Below are the code and all the weights of a small trained network. Each question names an input and a class and asks about switching units off, where a switched-off unit gives its printed mean instead of its output.

import numpy as np


def w(rows, s, z=0):
    codes = np.array(rows[::2]) - 128.0
    scale = np.full(codes.shape[1], s)
    scale[-1] = z or s
    return codes * scale


def norm(h):
    return h / np.sqrt((h * h).mean(-1, keepdims=True) + 1e-5)


def f(y):
    return np.maximum(y, 0)


def log_softmax(a):
    a = a - a.max(-1, keepdims=True)
    return a - np.log(np.exp(a).sum(-1, keepdims=True))


def net(x, mask):
    res = np.array(x, float).reshape(1, 7) / 4 @ E
    u = 0
    for l in range(2):
        y = f(norm(res) @ A[l][:, :-1].T + A[l][:, -1])
        res = res + np.where(mask[u : u + 4], y, B[l][:, -1]) @ B[l][:, :-1]
        u += 4
    return log_softmax(norm(res)[-1] @ U[:, :-1].T + U[:, -1])


A, B = {}, {}
E = w([
[97,129,216,107,69,141,254,145,141,82],'x0',
[126,132,136,135,135,120,128,126,128,120],'x1',
[125,125,129,128,127,143,123,98,129,118],'x2',
[204,82,143,176,147,117,161,91,210,168],'x3',
[184,94,104,191,83,172,134,181,132,54],'x4',
[193,149,170,77,198,175,128,153,126,118],'x5',
[169,166,186,139,46,124,52,126,161,146],'x6',
],0.0049)
A[0] = w([
[167,253,228,141,14,166,3,152,197,157,13],'L0N0',
[241,220,217,58,201,197,105,159,85,98,4],'L0N1',
[42,221,115,77,85,182,32,190,8,56,31],'L0N2',
[192,80,77,182,123,146,160,153,49,49,201],'L0N3',
],0.0043,0.0041)
B[0] = w([
[16,59,57,98,223,151,180,155,159,96,229],'L0N0',
[155,90,167,199,123,171,146,101,2,169,204],'L0N1',
[212,210,57,129,105,93,191,101,152,111,221],'L0N2',
[102,92,149,69,113,144,52,153,172,126,252],'L0N3',
],0.008,0.0041)
A[1] = w([
[111,153,183,99,57,154,211,151,122,99,145],'L1N0',
[200,72,157,196,163,121,146,82,254,176,27],'L1N1',
[57,112,85,208,24,77,120,97,126,140,24],'L1N2',
[85,170,173,66,165,69,130,62,112,191,2],'L1N3',
],0.007,0.0027)
B[1] = w([
[118,140,123,172,148,51,58,67,168,206,248],'L1N0',
[81,236,90,99,83,80,161,117,59,91,253],'L1N1',
[241,123,214,102,241,224,167,133,31,157,204],'L1N2',
[187,34,121,185,25,202,69,228,178,2,209],'L1N3',
],0.007,0.0049)
U = w([
[167,245,73,117,58,51,169,85,86,84,104],'0',
[210,81,210,145,183,203,147,103,5,181,91],'1',
[174,42,146,124,2,152,55,171,183,40,72],'2',
[138,122,127,126,142,79,73,88,156,202,254],'3',
[29,77,80,64,208,141,161,133,163,106,103],'4',
],0.0088,0.0072)

Each question gives the input, the list of numbers given to net, and the class t.
The units are the neurons (one row each of A and B). Each row of codes is followed by its name. A weight is (code - 128) times the scale printed after its matrix; where a second scale follows, it is the last column's (A, B and U).
mask holds one flag per neuron, layer by layer. A switched-off neuron (its flag False) gives its mean, the last column of its row in B, instead of its output. The means were averaged over made-up inputs and are rounded, as every weight is.
A unit's drop is (log p(t) with every unit on - log p(t) with that unit switched off) / (log p(t) with every unit on - log p(t) with every unit switched off).
The circuit of an input: a set's keep is (log p(t) with only the set's units on - log p(t) with every unit switched off) / (log p(t) with every unit on - log p(t) with every unit switched off). Starting from all 8 units, units are removed one at a time, each time the one whose removal leaves the highest keep (on an exact tie, the one counted first), for as long as the keep stays at least 0.8.
units of the circuit, in order: the units of the circuit, biggest drop first
top k neurons: the k neurons with the biggest drops, biggest first
top k neurons in layer l: the k neurons of layer l with the biggest drops, biggest first
input [0,6,3,-8,4,4,-8], class 0: units of the circuit, in order => [L0N2]
input [4,-7,2,2,-2,-3,-4], class 3: top 2 neurons => [L1N0 L0N0]
input [8,1,3,5,-3,-5,8], class 3: top 3 neurons => [L1N0 L0N2 L0N0]
input [1,-1,0,5,6,0,7], class 4: units of the circuit, in order => [L0N0 L1N3]
input [7,-4,2,-5,-8,-8,4], class 1: top 2 neurons in layer 1 => [L1N2 L1N1]
input [-2,1,-2,-7,-8,-7,2], class 2: top 2 neurons in layer 1 => [L1N3 L1N1]
input [-4,1,-7,3,-7,7,7], class 1: top 4 neurons => [L0N1 L0N3 L1N0 L0N2]
input [7,-3,-7,-5,-1,-3,-4], class 3: top 3 neurons => [L1N0 L1N1 L0N0]
input [6,-3,4,8,8,-2,-6], class 0: top 2 neurons => [L1N1 L0N0]
input [7,-7,-8,0,-5,-3,-6], class 3: units of the circuit, in order => [L1N0 L0N0]
input [-1,-5,8,8,-1,4,-6], class 0: top 2 neurons => [L1N1 L0N0]
input [-6,5,8,-6,-7,-3,-7], class 2: top 2 neurons in layer 1 => [L1N3 L1N1]
input [6,2,4,3,4,4,3], class 3: top 2 neurons in layer 1 => [L1N0 L1N3]
input [6,6,6,2,3,-8,-8], class 1: top neuron in layer 0 => [L0N0]
input [4,1,4,-7,1,7,-3], class 0: top 4 neurons => [L0N2 L1N2 L1N0 L0N0]
input [1,8,-4,2,-6,-8,6], class 1: top 2 neurons => [L1N2 L0N3]
input [-2,5,4,1,-4,-2,-4], class 2: top 2 neurons => [L1N3 L0N0]
input [1,-8,-6,-6,-6,4,-1], class 0: top 2 neurons in layer 0 => [L0N2 L0N3]
input [4,-1,-6,3,-4,-2,1], class 2: top 3 neurons => [L1N3 L0N2 L0N1]
input [8,-7,5,-4,4,-2,4], class 3: top neuron => [L1N0]
input [-4,-2,3,-2,6,7,5], class 1: top 2 neurons => [L0N1 L1N3]
input [7,-5,5,-3,5,3,7], class 3: top 2 neurons => [L1N0 L1N3]
input [-6,-4,-5,8,-3,5,8], class 0: top 2 neurons in layer 1 => [L1N1 L1N0]
input [-2,-6,3,0,-6,-5,6], class 2: top 3 neurons in layer 1 => [L1N3 L1N0 L1N1]
input [-3,1,3,-6,-8,-7,6], class 2: top 2 neurons in layer 1 => [L1N3 L1N1]
